Here is a tiny trained network, its code and every weight. The questions are about switching its units off for an input and a class, where a switched-off unit gives its printed mean instead of its output.

import numpy as np


def w(rows, s, z=0):
    codes = np.array(rows[::2]) - 128.0
    scale = np.full(codes.shape[1], s)
    scale[-1] = z or s
    return codes * scale


def f(y):
    return np.maximum(y, 0)


def log_softmax(a):
    a = a - a.max(-1, keepdims=True)
    return a - np.log(np.exp(a).sum(-1, keepdims=True))


def net(x, mask):
    res = np.array(x, float).reshape(1, 8) / 4 @ E
    y = f(res @ A[0][:, :-1].T + A[0][:, -1])
    res = res + np.where(mask, y, B[0][:, -1]) @ B[0][:, :-1]
    return log_softmax(res[-1] @ U[:, :-1].T + U[:, -1])


A, B = {}, {}
E = w([
[86,198,70,180,198],'x0',
[227,84,19,95,149],'x1',
[127,131,131,127,125],'x2',
[137,125,131,133,130],'x3',
[129,48,100,254,46],'x4',
[216,242,144,150,25],'x5',
[131,128,131,129,133],'x6',
[128,128,122,123,118],'x7',
],0.0081)
A[0] = w([
[63,144,253,146,133,90],'neuron 1',
[73,101,99,170,65,76],'neuron 2',
[111,218,104,183,156,159],'neuron 3',
[116,200,140,7,157,3],'neuron 4',
[197,45,242,79,61,110],'neuron 5',
[124,89,121,209,96,69],'neuron 6',
[189,63,93,254,87,79],'neuron 7',
[182,81,69,99,163,85],'neuron 8',
[186,217,128,154,58,26],'neuron 9',
[216,104,28,56,150,79],'neuron 10',
[103,162,88,193,168,188],'neuron 11',
[103,85,130,246,89,79],'neuron 12',
[213,226,135,144,78,128],'neuron 13',
[63,162,209,142,118,54],'neuron 14',
],0.0088,0.012)
B[0] = w([
[145,143,45,230,99,209],'neuron 1',
[122,158,152,95,177,158],'neuron 2',
[209,77,63,87,86,231],'neuron 3',
[128,195,205,71,209,170],'neuron 4',
[198,128,1,74,141,223],'neuron 5',
[118,187,150,94,186,164],'neuron 6',
[126,201,194,98,184,218],'neuron 7',
[80,170,106,191,100,177],'neuron 8',
[20,84,108,127,204,176],'neuron 9',
[110,178,147,245,104,212],'neuron 10',
[170,86,113,54,48,240],'neuron 11',
[127,192,122,67,176,195],'neuron 12',
[64,35,148,152,190,255],'neuron 13',
[92,168,66,201,107,168],'neuron 14',
],0.0088,0.0078)
U = w([
[120,221,184,80,190,64],'0',
[142,100,155,131,115,254],'1',
[113,167,117,228,97,65],'2',
[43,5,125,124,197,48],'3',
[146,104,161,116,97,213],'4',
[133,102,154,113,97,197],'5',
[176,99,88,71,91,32],'6',
],0.013,0.012)

Each question gives the input, the list of numbers given to net, and the class t.
The units are the neurons (one row each of A and B). Each row of codes is followed by its name. A weight is (code - 128) times the scale printed after its matrix; where a second scale follows, it is the last column's (A, B and U).
mask holds one flag per neuron, in row order. A switched-off neuron (its flag False) gives its mean, the last column of its row in B, instead of its output. The means were averaged over made-up inputs and are rounded, as every weight is.
A unit's drop is (log p(t) with every unit on - log p(t) with that unit switched off) / (log p(t) with every unit on - log p(t) with every unit switched off).
The circuit of an input: a set's keep is (log p(t) with only the set's units on - log p(t) with every unit switched off) / (log p(t) with every unit on - log p(t) with every unit switched off). Starting from the 12 units with the biggest drops (on a tie, the unit counted first), units are removed one at a time, each time the one whose removal leaves the highest keep (on an exact tie, the one counted first), for as long as the keep stays at least 0.8.
units of the circuit, in order: the units of the circuit, biggest drop first
unit that matters most: the unit with the biggest drop
top k neurons: the k neurons with the biggest drops, biggest first
input [8,-4,1,-6,-1,3,7,-2], class 6: units of the circuit, in order => neuron 3; neuron 11
input [7,-2,4,7,0,8,8,5], class 3: units of the circuit, in order => neuron 13; neuron 9
input [-3,6,-4,-6,-6,0,7,4], class 0: unit that matters most => neuron 4
input [8,-3,-5,-8,8,-4,1,2], class 0: units of the circuit, in order => neuron 12; neuron 7
input [8,5,-7,8,3,-3,7,2], class 5: top 2 neurons => neuron 5; neuron 11
input [5,-3,-7,-1,8,4,5,-5], class 0: units of the circuit, in order => neuron 7; neuron 12
input [6,-2,8,-4,-6,-3,7,-2], class 1: units of the circuit, in order => neuron 7; neuron 3
input [8,4,-5,-4,5,0,2,1], class 6: top 3 neurons => neuron 11; neuron 3; neuron 13
input [4,3,5,7,-3,-6,-2,3], class 5: top 2 neurons => neuron 13; neuron 9
input [-4,7,-3,5,-3,0,-3,-1], class 2: units of the circuit, in order => neuron 10; neuron 8
input [8,6,-8,-2,-7,-2,6,8], class 1: units of the circuit, in order => neuron 11; neuron 10
input [-4,8,4,-8,4,1,5,-5], class 2: units of the circuit, in order => neuron 10; neuron 8
input [7,-2,5,-8,6,-6,5,0], class 5: units of the circuit, in order => neuron 11; neuron 13
input [4,-4,8,-4,5,-6,-5,-1], class 1: units of the circuit, in order => neuron 13; neuron 11
input [6,-4,3,1,1,5,-8,2], class 6: units of the circuit, in order => neuron 3
input [-8,-6,5,1,1,4,7,4], class 6: top 2 neurons => neuron 5; neuron 10
input [6,2,1,5,-5,3,6,-3], class 6: top 3 neurons => neuron 3; neuron 11; neuron 7
input [-7,8,5,1,-6,5,-3,4], class 2: top 4 neurons => neuron 10; neuron 8; neuron 11; neuron 3
input [2,-7,4,-7,0,3,-6,6], class 2: top 2 neurons => neuron 1; neuron 14
input [6,6,-8,2,5,-7,-8,-1], class 1: top neuron => neuron 13
input [-8,2,-7,1,-1,-3,8,4], class 6: top 2 neurons => neuron 5; neuron 13
input [-7,-4,2,1,-6,1,3,1], class 6: top 2 neurons => neuron 5; neuron 7
input [4,4,-8,-6,3,-4,-7,-4], class 1: top 2 neurons => neuron 13; neuron 5
input [-7,-7,-4,0,5,6,8,-5], class 2: top 3 neurons => neuron 1; neuron 14; neuron 11
input [-6,-8,-6,-7,4,7,0,8], class 2: top 4 neurons => neuron 1; neuron 14; neuron 11; neuron 3
